Below are the code and all the weights of a small trained network. Each question names an input and a class and asks about switching units off, where a switched-off unit gives its printed mean instead of its output.

import numpy as np


def w(rows, s, z=0):
    codes = np.array(rows[::2]) - 128.0
    scale = np.full(codes.shape[1], s)
    scale[-1] = z or s
    return codes * scale


def f(y):
    return y / 2 * (1 + np.tanh(0.7978845608 * (y + 0.044715 * y**3)))


def log_softmax(a):
    a = a - a.max(-1, keepdims=True)
    return a - np.log(np.exp(a).sum(-1, keepdims=True))


def net(x, mask):
    res = np.array(x, float).reshape(1, 7) / 4 @ E
    y = f(res @ A[0][:, :-1].T + A[0][:, -1])
    res = res + np.where(mask, y, B[0][:, -1]) @ B[0][:, :-1]
    return log_softmax(res[-1] @ U[:, :-1].T + U[:, -1])


A, B = {}, {}
E = w([
[96,155,116,255],'x0',
[169,63,210,145],'x1',
[205,189,92,157],'x2',
[196,172,79,112],'x3',
[62,109,118,148],'x4',
[155,185,144,72],'x5',
[129,162,195,133],'x6',
],0.0096)
A[0] = w([
[167,186,61,169,190],'neuron 0',
[102,41,117,49,246],'neuron 1',
[35,127,103,154,220],'neuron 2',
[121,67,80,96,168],'neuron 3',
[140,54,195,174,175],'neuron 4',
[201,128,76,148,87],'neuron 5',
[96,94,106,67,189],'neuron 6',
[172,89,157,68,81],'neuron 7',
[82,145,175,159,139],'neuron 8',
[121,84,211,187,208],'neuron 9',
[152,147,132,30,144],'neuron 10',
[190,113,138,165,179],'neuron 11',
[89,145,124,147,89],'neuron 12',
[167,154,128,186,225],'neuron 13',
[193,98,220,162,230],'neuron 14',
[207,161,72,209,238],'neuron 15',
[68,33,92,69,206],'neuron 16',
[29,64,155,77,118],'neuron 17',
[4,207,68,185,198],'neuron 18',
[147,169,172,24,141],'neuron 19',
[123,140,156,37,129],'neuron 20',
[130,96,203,171,189],'neuron 21',
[136,166,147,7,128],'neuron 22',
[175,89,228,197,190],'neuron 23',
[112,88,134,125,124],'neuron 24',
[212,173,91,22,253],'neuron 25',
[243,158,57,53,241],'neuron 26',
],0.011,0.0033)
B[0] = w([
[163,148,2,92,205],'neuron 0',
[179,84,188,139,208],'neuron 1',
[156,128,76,228,199],'neuron 2',
[196,100,137,111,161],'neuron 3',
[60,65,182,105,194],'neuron 4',
[141,133,70,35,171],'neuron 5',
[222,123,148,150,173],'neuron 6',
[116,146,125,180,169],'neuron 7',
[109,118,59,149,166],'neuron 8',
[50,74,124,116,203],'neuron 9',
[150,178,196,126,189],'neuron 10',
[80,142,87,50,163],'neuron 11',
[110,141,109,177,142],'neuron 12',
[81,95,60,113,182],'neuron 13',
[20,168,177,78,195],'neuron 14',
[109,116,57,91,225],'neuron 15',
[232,28,170,161,206],'neuron 16',
[195,51,113,141,209],'neuron 17',
[134,173,58,224,237],'neuron 18',
[110,198,219,142,194],'neuron 19',
[148,152,196,184,178],'neuron 20',
[35,67,127,101,184],'neuron 21',
[144,194,204,149,198],'neuron 22',
[14,124,162,106,202],'neuron 23',
[130,73,147,124,145],'neuron 24',
[170,198,161,76,242],'neuron 25',
[241,169,156,29,245],'neuron 26',
],0.0069,0.012)
U = w([
[147,129,93,39,21],'0',
[161,23,155,141,186],'1',
[137,191,245,133,24],'2',
[3,70,165,109,186],'3',
[83,150,84,198,244],'4',
],0.013,0.0011)

Each question gives the input, the list of numbers given to net, and the class t.
The units are the neurons (one row each of A and B). Each row of codes is followed by its name. A weight is (code - 128) times the scale printed after its matrix; where a second scale follows, it is the last column's (A, B and U).
mask holds one flag per neuron, in row order. A switched-off neuron (its flag False) gives its mean, the last column of its row in B, instead of its output. The means were averaged over made-up inputs and are rounded, as every weight is.
A unit's drop is (log p(t) with every unit on - log p(t) with that unit switched off) / (log p(t) with every unit on - log p(t) with every unit switched off).
The circuit of an input: a set's keep is (log p(t) with only the set's units on - log p(t) with every unit switched off) / (log p(t) with every unit on - log p(t) with every unit switched off). Starting from the 12 units with the biggest drops (on a tie, the unit counted first), units are removed one at a time, each time the one whose removal leaves the highest keep (on an exact tie, the one counted first), for as long as the keep stays at least 0.8.
circuit, biggest first: the units of the circuit, biggest drop first
most important unit: the unit with the biggest drop
k most important neurons: the k neurons with the biggest drops, biggest first
drop when u is switched off: that unit's drop, to one decimal
input [-2,-6,-3,4,4,-8,-2], class 1: most important unit -> neuron 16
input [7,3,-8,1,8,8,-6], class 1: circuit, biggest first -> [neuron 16; neuron 17]
input [6,-4,-4,6,-7,-3,5], class 4: circuit, biggest first -> [neuron 26; neuron 18]
input [2,-4,-8,0,-1,4,4], class 4: circuit, biggest first -> [neuron 26; neuron 18; neuron 4]
input [-5,7,-8,-4,7,-5,4], class 1: 4 most important neurons -> [neuron 16; neuron 17; neuron 1; neuron 6]
input [-3,7,-8,8,6,-4,5], class 3: 2 most important neurons -> [neuron 14; neuron 23]
input [-7,-7,8,5,6,6,0], class 2: 3 most important neurons -> [neuron 22; neuron 19; neuron 10]
input [-5,1,-4,-4,-8,-5,5], class 3: 2 most important neurons -> [neuron 26; neuron 21]
input [7,-3,-7,-5,4,-8,-5], class 1: 2 most important neurons -> [neuron 16; neuron 17]
input [3,-6,8,3,-1,-8,-3], class 0: drop when neuron 5 is switched off -> 0.3
input [-4,-3,6,-3,2,6,-8], class 2: drop when neuron 25 is switched off -> 0.1
input [0,-4,-2,1,8,-7,7], class 4: drop when neuron 18 is switched off -> 0.2
input [7,1,-8,6,-5,-6,1], class 3: drop when neuron 1 is switched off -> 0.0
input [-2,4,3,1,8,2,2], class 3: most important neuron -> [neuron 26]
